Each row is followed by its class; each block has classes of its own.
[-21  11  68 -23  50 -51 -32  -6 -23  28  37 -31  -1  16  78 -15  14  18
 -22  15  18  23  -5  20  20  30 -74 -29  38  35 -28  26]  z382
[-26  75  10  74  -2  26 -33  48 -15  34  27 -37  48  59  18 -22 -19  53
 -25  58 -44  -7  18   2 -45  25  86 -10 -17  -6 -38  50]  z300
[ 10  19  28  42  30 -11  -9 -41 -45   9  44  -7  27 -11 -51  -8  13  33
  18 -21  55  45   9  18  14  50  -8  21  -2  42  48 -39]  z53
[ 37 -60 -28   5 -26 -45 -53   9  -1  10 -57  32 -17  91 -34 -39  25 -18
 -36 -76 -11  56   9  -2  -4  -7   0 -12  10  -4 -30 -16]  z53
[-24  10  10   9  18 -20  39   4   1 -22 -10  61   6  -7 -13  15 -33  -6
  35 -16  68 -27  11 -11   7   8  -1 -14 -33  44  -1  38]  z382
[-22   6  25  -1   9 -11  26  11  -4 -12 -15  29 -14 -24  -7   0 -30   4
  41  -1  52 -26   9 -19  13   7  18  -1 -26  19   0  11]  z618
[-23   1  16   1  14  -6  33  14   4 -15 -17  38   7  -1 -27   8 -16  11
  37  -5  31 -25  12 -17   9  10   3 -15 -23  28  -9  11]  z53
[ -6   7  37 -15  24  -7   3 -18   8  17  -8   8  17 -17   9  27 -38   7
  80  23  64 -24  -2   3  35   2   5  -3  23  18  16  18]  z910
[-24  -7  13   2  19 -30  26  13   1 -11  -7  32  -8 -19   4   0 -33  -6
  29  -4  43 -14   0 -32   6   8   7 -13 -27  21  -7   5]  z618
[  0  85 -12  32  35 -81  27  21 -19  -5 -31   2  17  77  17  -5  -6  66
  -7  -4 -22  35  30   9  17   6 -22 -35 -13  78  -8  14]  z382
[-21  18 -47  -3 -38  17   2   1  31 -11 -20  -7  -2  13   2   3  11 -37
 -42   1  -2 -28 -15 -25 -23 -15 -48  17 -14 -34  44  21]  z905
[ 18  -1  59  22  53  33 -15   2  15  11  62 -61  14  22  -1 -68  22  10
 -19   8 -63  32  -4  67   4  11  23 -10 -17  14   7  22]  z300
[ -7 -18  15 -13  33  -3 -24  84  19  -8  -9  15  21  14  17  16 -10 -11
  -6   9   9 -16  11 -10 -24  23  -8 -22  23  17 -20  17]  z618
[-27  16   3   2   0 -19  36  -5 -27 -11 -15  43 -14  -5   5  15 -24   5
  41  -5  54 -22  14  -9   0   3  21  -1 -20  36   2  29]  z905
[ 80  63  66 -10  -8 -28 -14 -15 -41   9 -24  11  18 -11   9 -41  45  36
 -62 -11  21  40  25 -14   6 -13  23 -13  46   9  23  29]  z81
[-18  14 -31  -4 -30  17  -6  -4  56  -6 -22   5  11  19  -3  -5  18 -39
 -36  -6  -6 -25 -14 -19  -8 -23 -60  19 -16 -24  58  17]  z300
[-22  -2  23   1   8  -5  23   6  -5 -17  -5  35 -12 -31  -9  14 -33 -12
  32 -13  64 -24   7 -14  13   9  10  -3 -22  22  -1  14]  z618
[ -8  -2  -8  38 -53 -60 -14  -6 -26  35 -57 -26  22  42 -25  17  24  41
  -8   9 -37  -6  15  -9 -30   0   8 -24  -5  15 -73  27]  z53
[ -9  15  41 -10  20 -16  39 -49 -22  29 -10 -17   5  -4   8  23  -9  -1
  61  21  86  -6  -8  16  18  -4 -30   6  10  26   7  27]  z53
[ 26   0  24 -19  23  15  43 -46   0   1   6  -6   9 -17   8  -8 -39 -24
  34   7  61   0 -13  27  35   2 -21   3  20  -9  20  26]  z382
[-16  21 -52   3 -42   5  -4  -4  34 -23 -37  -1   7  28  -1  11  21 -46
 -30   2   7 -22 -13 -21 -16 -25 -60  16 -20 -34  49  15]  z200
[-31 -16   5 -10  25 -18  -5  67 -12  -3  -9  31  -8  21   6  19   0   8
  14   7  24  -8  14  -1 -35  23  12 -14   8  16 -27  13]  z905
[-37 -33  44  14  12  26  36 -45 -42  56  41 -11  -6 -29  15 -43 -43  53
  28 -17 -34   7  26  67  28  49  14   4  29  39 -41 -78]  z81
[ -7 -19 -48 -21  21 -28   9  72  11  -9 -33  11  21  29  24  21  23  -5
  -4  11  -8 -18   5  -3 -37 -10  -4 -18   3  16 -14  22]  z910
[-11  -5  26 -34  25  -4 -12  78   6   3 -31  42   3  16  12  15  21  12
  -5   5  26 -10  10   5 -29   6 -28  -7  21  12  -3   1]  z200
[-27   4 -10  -2   2 -33  42  27 -30 -26 -17  55 -20 -37   1  44 -17 -29
  25 -19  61 -19   6 -13  11   5   2  -6 -38  36   5  22]  z200
[-15 -34 -32 -14  23 -18   5  67  -4 -19 -20  21   8  11  27   7  -9 -38
 -14 -15  49  -9   8  -9 -29  13   7  -4   2  -6 -20  -3]  z200
[-21   2  18  -4  11   8  28   1 -27 -11  -2  31 -15  -9  -1  14 -25   0
  36  -1  45 -21  15 -12  -6  16  15   8 -19  22 -16  19]  z905
[-18   7 -47   4 -40   5  -6   4  46 -12 -31   9   7  21 -19  -7  22 -42
 -37 -15   8 -19 -15 -37  -9 -27 -40   7 -23 -24  56  15]  z53
[-23  21  25   2   4  -6  15   5 -11  -3  -6  40 -13  -8  16  16 -36   1
  27   0  48 -17   5 -21  12   0   7  -8 -14  28  -7  23]  z618
[-17 -31  13 -21  39  -5  14  63  -7 -16   0  22 -10   3  -6  -4   9  -1
   5  -6  30 -15  10  10 -37  24  16 -10  -8   4 -31  17]  z905
[ -4  -4  14   8   9 -21 -10 -25  -3  14   2   7  29 -33  -8  22 -27 -11
  73   3  77 -33 -13   2  18   5   9  -4   8  28  26  33]  z81
[-12  25 -53  34  -3 -50  42 -15 -29 -10 -20  -7   8  24  27 -14   0 -14
 -14 -32  61  -1  13  -4 -23 -30  52  -9 -35  26 -20  28]  z81
[-44  27  45   8 -10  19  42 -71  45  61  21 -42   7  16  21  15 -24 -21
  44  24 -55 -12  19  74  45  11   6   3  45  -1 -11 -29]  z200
[ -4 -34   9  -4  28  -6 -25  59   7 -20  10 -11  -1  24  11  16  12 -33
 -17  24 -27  20   5  -3 -25  26 -24 -25  20  -7 -26   6]  z618
[-14  19 -28  24 -63 -41 -42  -6  54  -9 -27  15   7  70 -34 -32  58   3
 -81 -15 -77  27   2 -18  -4 -11 -34 -37  15 -47  20  -5]  z53
[ 18 -26 -25  24  29  44  19 -19 -55 -42  42   4 -16  40  10   4 -29 -66
  15   7  12  44   8   4  -1  32   8   7 -29 -14 -24  21]  z910
[-34  24  -8 -31 -11 -29  65 -10  -2  -2  26  44 -13 -61  70  33 -24 -39
 -14  12   3 -10  -4 -16  38  -8  26 -32  32 -18  -2   0]  z200
[-25   4 -47   0 -39   4  -1 -12  39 -14 -21  -9  -1  16  -4  -5  17 -43
 -34  -7   2 -29 -12 -23 -24 -18 -40  15 -19 -33  39  20]  z905
[-14  13 -50  -6 -34   6   9   0  40 -12 -26  -3  10  14   4   2  19 -45
 -41  -6  -2 -23 -11  -6  -7 -21 -57  16 -10 -26  55  21]  z300
[-65  15 -44  -9 -45   3   2  -7 -15  10  13  30  -5  44  75 -21 -16  48
 -10  60 -68 -18  -5  -1  -4  15 -27 -25  35 -44 -36  -1]  z382
[-53 -21  28  30  27 -52   4  27  17  12  42  18 -47 -45 -10   8 -44 -54
 -29 -62   2  32 -18  -5  58  25 -24 -31 -51  42  11  -7]  z300
[-38  55  56   5  54 -33  51   0  10 -23  -6  14 -22  -6 -28 -21   2   3
  26 -19 111 -14  10 -22   9   6 -13  -1 -62  12   9  17]  z81
[-15  23 -52  10 -42  -4  -3  -4  32 -23 -35  11  11  22   0   2  12 -43
 -42 -17  28 -19 -13 -19 -12 -24 -52  11 -22 -27  55  18]  z200
[-23  18 -45  -3 -39   1   3  -8  39 -14 -30  -1   3  22  -4  -1  16 -24
 -35  -5   1 -30 -12 -21 -21 -19 -58  11 -12 -25  47  19]  z905
[-17 -21 -52 -22   3 -52 114  18 -71   7 -27  -3 -39 -22  51  -3  25 -62
   6  32  59  14  14   1 -45  -6  47   8  -8 -27 -18  13]  z81
[ 17   3  67   2  -4  65  21 -72 -32  27 -42  31 -15  50 -35 -18 -46  22
  51 -12  38  10  52 -27  -9  29  -5  63   5   9 -35 -52]  z905
[-11  64 -75  62 -40 -70 -26   0 -63 -24 -59 -31 -10  73  -8  20  -5  36
  35  -5  30  19  30  14  18  -9  51   8 -29  25  -2   9]  z200
[ -3 -19  -2 -25  46  20  26  81 -15   3  13  31   5   8  21  16  16 -20
  -6  21   9  10   4 -12 -40   8  23  -9   8  13 -14  10]  z53
[-10  -5  49 -14  32   8   2   3  39  24  15  18  14 -15   5   3 -39  -3
  48  24  52  -7 -25  17  15   4 -12 -17  37  -4  33   7]  z618
[-16 -45 -17 -13  29 -14  22  58 -11  -3  -4  24   2  13   6  -1  16 -21
  -5  -1   6   5  14  10 -38  26   3   2  -1   4 -20  -5]  z300
[-12  17 -46  -6 -39  17  14  -8  47 -19 -33  -7   9  14  -1  -4  20 -38
 -40  -1 -14 -28  -9 -16  -9 -34 -52  18 -18 -29  52  20]  z300
[-22   2   0  -7  16  -6  33   8  -3 -11  -5  47  -2 -17   1  20 -30  -8
  38 -15  35 -28   7  -9  23   9  -2  -6 -28  35   5  19]  z910
[-20  -9  49  11   5 -16  33 -27  15  25   1  12  20 -39 -13   5 -30   3
  54  25  42 -16  -1  22  11   7  13 -27  31   6  11   8]  z81
[ 15 -23  48 -23  12  -7   6 -16 -32  27  -5   3  -3 -33  -5  15 -11  14
  53  18  53   6  -1  35   7  17  -2   5  50  16  20   4]  z905
[  0   3  32  -8  11 -60  56  19  52 -52 -36 -16 -30 -18 -20 -43  40  -4
 -49   5 -26  41   9 -11  25 -59  21 -67  -2 -10  29  -9]  z53
[  4 -14  25  29   0  -9  11 -34 -33  18   3  -1  19 -19 -12  -4 -33  -2
  49  10  49   0  -1  26   9  24  -3  -8  11  22  15  22]  z81
[-16 -22  36  -6  20 -13  11 -23  18   7   8  14  19 -22  -9  -1 -21 -19
  58  10  71 -20 -16  20  11  20 -12  -3   8 -14  21  10]  z200
[ -1 -55 -42   0  38 -84  16 -36 -59  22  34 -89   3  -1  67   9  34 -22
   8  27  -9  44 -12   8 -23   3  25  -9   6   3 -68 -14]  z910
[-27 -13   7 -18  21 -22  49   8 -20 -22  -6  42 -28 -38  -7  18 -27 -24
  30 -24  75 -19   8 -24   7  18  -2   5 -28  21   0   6]  z905
[-20  -3 -51  -2 -39 -10   2 -12  55  -8 -29   0  10  13   3  -8   9 -48
 -30  -9   6 -27 -19 -27 -15 -22 -47   8 -10 -33  44   6]  z618

A new block, with new classes.
[   0  -62  -26  -11  -23  -38  -15   34   88  -10    3  -79  -33   32
    6 -114   11    5  -26    0   82   19   12   54   21  -26   10  -14
   16   63    3   51]  z361
[-16  39  -3   9  24  21   8   4 -33  62 -36   4 -27 -50   4 -24 -18 -34
  -6 -30 -65  16 -43  16   4 -14 -16   2  30 -35  27  30]  z928
[  0 -29   2  -5  55 -10  32  39  35  23 -32  37  12 -24  -3 -57 -14 -29
  14  25  60  16  13 -15  16   1  33  39 -14 -36  27 -31]  z928
[  2  61  31 -18  -3  -6 -16 -56 -33   7  -8 -14  14 -10 -13   1  19  51
  60 -23 -11 -72  29 -38 -43  86 -33 -25  42  30 -27 -13]  z47
[-19  55  39   2  11   2  -5  15 -40  15 -10 -14  11 -22  39 -17  39   8
 -12  24 -60 -25 -81  -6  34   4  23   3 -15  -7   1  10]  z790
[-19  33  31   0   4  -3   0  18 -33   9  -7 -13   3 -10  49 -21  48  28
   1  38 -51 -23 -69  -5  42   8  25  -1 -29  12 -22  21]  z575
[ 16  -4  20  12  37  -5  18  24 -10  40  13  21 -28 -14  36 -25 -15 -22
 -52  -3  -6  23 -12  38  41 -33   5  69   5 -63  -1  37]  z724
[-14  72  14  11  15  14 -12  -6 -58  77 -17 -18 -24 -66 -11 -22 -17 -27
 -12 -55 -83  22 -40  12  -6  19 -35   2  46 -42   5  43]  z724
[-37 -34  13  30   0 -27  74  25   0 -17 -13  20 -25 -46  10 -48 -25  13
  -6   7  39  18  -2   3  34  63 -11  53  -3 -12 -98  23]  z724
[-16  62  -2  19  23  25 -13  -6 -40  50  -6 -28 -18 -36   5 -16  -3 -32
 -12 -23 -48  28 -40   8  13 -15 -18 -18  36 -20  -5  26]  z790
[ 36   0 -15 -30  18  38   4   1  -1  49   8   1 -20 -52 -19  27 -58  18
   7 -84 -17  14 -58   0  44  51 -46  -8  59 -27 -36  57]  z656
[ 23 -62  21 -28  28 -20 -16   9  50  14  53 -46 -65  -9 -41 -98  40 -39
 -14  32  72  51  77  39  71  -2  -2  16  30  36 -42  29]  z378
[-24  -1   8  -2  34 -11  29  15  25  30 -37  32  21 -16 -17 -51  -4 -34
  12  23  62  22  22 -23  11  11  39  22 -13 -56   2 -38]  z361
[-29  -4  -1  -4  42 -20  11   9  36  19 -31  31   4  11   4 -59 -14 -33
   8  21  74  13  39  -3  15 -17  38  31   1 -39  12 -26]  z790
[ 38 -42  14 -10  16 -39  29  26  41  75  47  23 -71 -27 -71 -36 -45 -66
 -18 -37  72 102  82  32  10  11 -24  19  56 -29 -10  -7]  z405
[-49 -39  -7 -20 -30 -22  27  19  21 -25 -31  25   8  -8  -2 -39   6  20
 -35  74  27  -6  19 -11  16  81  28  41 -44   0 -87 -30]  z378
[-35  -5  17 -12  37  -6  20  19  36  14 -35  26  17   2 -21 -61   9 -34
  26  47  74   0  44 -20  18 -12  46  42 -29 -43  12 -39]  z728
[-15  24  37  -7   9   1   6  20 -42  23 -11  -1  10 -22  38 -21  60  16
  -7  22 -62 -17 -72 -19  38  19  22  -5 -39   0  -6  17]  z927
[  34  -21   19   11   19  -48  -32  -31   75    5   29  -13 -101   73
  -10  -16    2  -43    6   15   85   11   50   27   35  -28  -38  -37
   37    3  -53  -25]  z927
[-36  -9 -12  -4  46 -11  24  15  42  10 -41  24  22  -3 -16 -52 -24 -28
  11  21  84  27  25 -10  15  -2  45  23   1 -47 -20 -32]  z790
[  -3   41   -6  -37   -9   53  -22  -25  -54   40  -23   29   -9  -62
  -37   29  -32   -1   10  -50 -104   -9  -20    3   -2   75  -67  -36
   27  -37   -1   52]  z575
[  5  56   1   2 -10   3  42  -6 -19  48 -14  33  -2 -69 -47  20 -71  25
  35 -65  -2 -29  -1 -10   5  52 -72   6  40 -40  -6  26]  z790
[ 16 -59  15 -47 -20 -41  42  79  88   9  33  -5 -21 -14 -32 -18 -43  -3
  -7   7  50  31   7  30  70   9  51  75   0  45  -6   0]  z728
[-19  31  36   4  14   3   4  22 -52  33 -22  -5   6 -28  65 -38  55  21
 -19  17 -48 -17 -83 -13  53  16  19   9 -41  -4  14  12]  z405
[-22  42  39  -4  11   1   1  10 -45  25 -17  -9  13 -30  39 -22  63  22
  -2  28 -71 -17 -78 -12  25  19  20  -6 -36  -5  15  14]  z575
[  8  -6  18   2  33  -3  27  16 -10  36   4  28 -27  -3  41 -30   0 -18
 -55   8 -16   4 -11  36  24 -37  17  74   1 -56   6  29]  z928
[  1  72 -11  15  17  26 -22 -14 -47  62   6 -16 -24 -26  18  -5  -8 -31
  -3 -40 -70  26 -29  14   0 -19 -26 -11  45  -7  17  36]  z575
[  9  -4  12   2  39  -4  25  28  -3  43   2  22 -27  -5  39 -31 -15 -25
 -51   3  -4  12 -16  41  29 -37   4  63 -12 -55   2  31]  z642
[ -1  43   4 -22  -5  17 -16 -36 -43  37 -24   7 -12 -75 -31 -20 -17  13
  24 -28 -22   3  13 -20  53  85 -40  -4  41 -19 -53  30]  z90
[-22  37  44   7   2  -1   2  17 -46  19  -6 -15   8 -12  42 -25  52  10
  -3  29 -52 -18 -72 -21  29  15  24 -16 -28   5 -19  12]  z361
[-31  40   7  -8   8  21 -16   3 -30  58 -21 -12 -23 -46  -8 -15  -6 -16
 -16 -40 -56  21 -19  10   7  -2 -10 -15  13 -11  20  31]  z656
[-19  56 -10  14  21  23   0   5 -53  73 -11  -2 -13 -50  14 -20 -11 -37
 -33 -23 -74  33 -56   6   6   1 -19   5  24 -24   0  26]  z378
[ 11  55  -5  18  16  15  -5   5 -39  70  11 -10 -25 -41  -5   9 -18 -19
 -29 -50 -59  36 -33   8 -17   7 -32  -1  44 -20  21  17]  z47
[ -5  43  -8  -6  -2   8 -14  -5 -26  68  -6 -25 -22 -16  15   6  -6 -10
 -18 -40 -53  26 -39   6  15 -12 -15   9  29  -4  32  46]  z90
[ -3  50  21  11   7  14  20   2 -36  24  10 -17 -12 -60  -8  25 -33  17
  41 -39 -24 -41  -7 -44  20  79 -61   5  32  26 -20  14]  z405
[ -8 -28   7  -6  49 -27  33  45  39  34 -33  48  -4 -15  -4 -55 -31 -47
  21  49  75  22  30 -17  21   0  32  42 -27 -43  -3 -52]  z642
[  8 -11  17   1  35   1  23  22  -6  37   8  25 -25  -1  42 -23   0 -14
 -63  20  -4  13  -9  37  33 -35  15  68  -5 -58   4  27]  z47
[-29   3   2  12  38 -10  35  40  58   7 -37  23  -8 -17 -19 -55 -41 -24
  17  27  96   6  31  11  36 -17  30  19   3 -39 -21 -21]  z728
[-12  37  43   1   1  -2   9  14 -42  13  -1 -13  18 -13  34 -16  53  15
   0  20 -56 -24 -72 -19  29  14  27   0 -24   0  -5  19]  z361
[-28  53  10   7  17  14   5   1 -55  71 -15  -5  -7 -41 -12 -24  -6 -32
  -8 -45 -85  20 -43  -2 -23   6 -17 -16  24 -39  15  32]  z361
[   0   59   21   10   -8   14    5  -36  -63   41    4   10  -30 -103
  -46  -34  -38   -9    1  -74  -44  -10    5   -3    1   63  -85   15
   70  -54  -37   58]  z656
[  8  -7  22  -2  25  -6  25  24  -3  42  16  21 -17  -3  36 -29 -14 -21
 -56   3  -6   9 -11  31  29 -33  16  60  -3 -57   2  28]  z361
[ -2 -53   9  -9  27 -30   9  17  70   6 -37  -3 -74 -37  37 -52 -40  25
 -65   9  37   1 -26  70  86  25   5  -9  28 -42 -60  29]  z927
[-18  42  39  -1   5   2  -9  10 -49  13  -8  -3   2 -13  37 -19  56  15
  -2  19 -60 -20 -72 -14  33   7  23  -7 -28   5 -18  11]  z656
[ 11  -6  18   2  32   1  26  21  -7  35  15  27 -27   4  38 -19   0 -15
 -58  19  -4   7  -8  38  32 -39  11  75  -4 -56  -1  26]  z47
[-10  66  -2  -1  17  11 -15  -9 -32  75  -4 -19 -23 -24  -4  -2 -21 -29
 -12 -51 -63  23 -37   7  -8 -16 -23  10  38 -17  22  22]  z90
[ 20  40   6 -20 -14  35   0 -41 -29  36   5  20  16 -36 -29  52 -11  31
  26 -51 -18 -26  28 -53 -36  98 -44 -16  28 -22  10 -21]  z361
[-12  61   3  14  15   4  -3 -13 -42  54 -17 -11 -26 -22 -22   1  18 -34
   8 -34 -70  20 -28   9 -15  -8 -24 -17  27 -36  23  38]  z642
[ -2  48   2   7  21  16  19  13 -47  79 -11  -6  -7 -49   4 -15   5 -33
 -16 -37 -55  39 -40   5   0   3 -20  21   8 -31  32  42]  z642
[-25  39  44  -8  13  -8  12  12 -38  25 -12 -11  13 -16  30 -15  56  21
   3  21 -47 -20 -64 -23  32  15  21  17 -34   6   3  13]  z90
[  7 -20 -15 -17  15  24   0   9  19 -12   6   8 -57 -20 -47  19 -30  15
  52 -14  -5 -20  11 -16  63  80 -54 -44  29  18 -96  17]  z927
[ -7  67   7  18  20  14 -16 -15 -64  78  -7 -10  -9 -44  17 -24  -2 -28
 -25 -47 -76  23 -35  -5 -11   8 -18 -11  33 -38  22  23]  z361
[-44 -39 -32 -17 -31  -1  40  37  35 -18 -37  -5 -23 -26 -20 -36 -12  29
 -48  24  17  16  16  26  49  85   9  51 -13   1 -93  47]  z928
[-25  54  40   1   7   5  13  13 -56  39 -19   1  19 -47  44 -23  65  18
 -20  31 -65 -24 -91 -23  43  25  19  21 -36 -12  15  13]  z378
[ 17  -9  22   1  34  -4  21  21 -11  42  14  21 -14  -8  37 -15  -7 -19
 -45  -2 -10  19 -11  29  29 -33  16  77  -2 -59  16  31]  z724
[-28 -40  23  -7 -26 -31  13  31  22   2   1  -3 -43  14  35 -29  17  25
 -46  47  35   8  46   9  29  64   7  43 -39  27 -55   5]  z724
[ -7   1 -30 -24 -16   9   1 -12  -4  15 -25  13  -6 -23   4 -40 -20  12
   3 -29  23   7   1 -12  48  81 -31  30  32  -7 -47  65]  z90
[ 16  -8   8   3  25  -8  32  18  -5  38  14  33 -22   2  44 -13  -6 -22
 -57   6 -18   9  -9  33  28 -47  15  68   2 -63   8  34]  z927
[-11  51  41   4  15  -2   0  11 -51  24 -16 -14   8 -21  56 -22  61  21
  -6  23 -58 -26 -79 -14  30  24  20   8 -33   2  -6  12]  z642
[-14 -17 -20 -13 -45  32  34  44 -13  21 -17  20 -35 -63  17  10 -59  56
  13 -25  -8 -23   3   7  61  42 -42   5  -9  33 -18  74]  z642
[ -60  -38   33   39    3  -39   31   71   52  -14  -10   -6  -91  -23
   12 -114   14  -35  -51   10   73   25   33   57   56   -1  -45    8
  -65   55   26   43]  z642
[-31  45  35   4   5  -4   8   5 -45  18 -19 -12  15 -29  34 -28  57  19
  -7  34 -54 -26 -84 -13  34  13  23   0 -24   4 -19  11]  z378
[-18 -20  -5 -10  40  -9  16  19  31  16 -20  30  17  27   5 -33   7 -24
  25  37  77  12  41 -31  29 -34  57  52 -25 -30   3 -30]  z656
[-17  11  10  -1  45 -26   1  17  29  33 -45  31   5  -4   6 -76 -30 -37
  24  26  72  -3  27 -20   9  -3  33  27   3 -26  -2 -45]  z928
[-34   0   2 -21  32 -11  22 -22  34  18 -49  38  14  26 -23 -49   8 -43
  56  26  59 -10  41 -18 -21 -35  42  20   5 -52   3 -42]  z927
[  2   5  -7  12  -8  32  37   8 -37  32   4  13 -29 -82 -28  19   7  32
   2 -41 -37  21 -28 -27  23  86 -50   4  28 -25  -2  40]  z47
[ 10  67   1 -14  10  37  26 -20 -59  78  11  -3   8 -92 -56  13 -11  38
   5 -91 -37   5  26 -26   9 106 -66  40  43 -24  -9  51]  z47
[-25 -76  43  -4 -46 -37  57  11  66 -32  15 -14 -32  49  30 -35  51  25
  30  31  94 -35   6  16  15 -82  -3  25 -63  68  80   4]  z790
[-25  38  34   0   7   5   5  16 -42  16 -16  -8  15 -26  51 -25  62  31
   7  27 -57 -24 -76 -16  38  11  22  -1 -42  10  17  18]  z575
[-23 -15 -14 -20 -36 -19  31  -5  48 -49 -29 -17  -8  10 -39  -2  26  14
  25  39  39  -8  21  -4 -11  91  15   5  25   7 -75  13]  z642
[-24  31   9   5   0   7  35  -5  -2  -3 -39  21 -10 -41  -9  13 -19  27
  39  -2   2 -47  -1 -24   4  84 -22  20  32 -39 -36  15]  z724
[-19  39  50   8  19   2  -7  10 -58  19 -13  -4   7 -25  51 -39  49  10
 -16  28 -54 -21 -79 -12  36   5  15   4 -29  -5 -10  13]  z47
[-18  43  40   7  -3   2  -1  15 -52  21  -4 -13   8  -6  56 -27  57  21
  -3  23 -57 -27 -77 -18  28  10  24 -16 -29  12 -13  14]  z361
[ -6  47   4   9  16  16   2  -6 -51  58   0 -16 -14 -20   4  10  24 -16
 -17 -19 -82  17 -39   2  -8  -9 -13  14  19 -24  26  30]  z47
[  2  40   2  12  16  22  -2   5 -22  56  -6 -25 -11 -47  14   5 -23 -17
  -2 -45 -36  27 -38   8   9 -21  -3  13  41 -14  35  29]  z724
[ -9  62  -1  10  28  22  -7  -2 -52  72  -7 -23  -8 -42  17  -1  -7 -21
 -30 -38 -78  28 -46  13   6  -5 -22  -6  22 -21  20  33]  z790
[-15  43  45  -4   1   0  -4  14 -38  13   0 -11  16  -5  38  -7  52  16
  -3  27 -48 -29 -75 -17  29  -3  21   2 -34   7  13   4]  z790
[-21  53  35   6   8  -5   0   1 -43  20 -10  -3  10 -15  41 -18  53  13
  -8  29 -52 -25 -88 -15  33   9  24   2 -15  -1 -18   3]  z378
[ 19 -13 -26  24  46 -33 -17  -5  52 -57  36 -70 -21 -11 -55 -33 -35 -76
  -1   1  29  67  38  37  63  -4   8  20  62  48 -83  -8]  z790
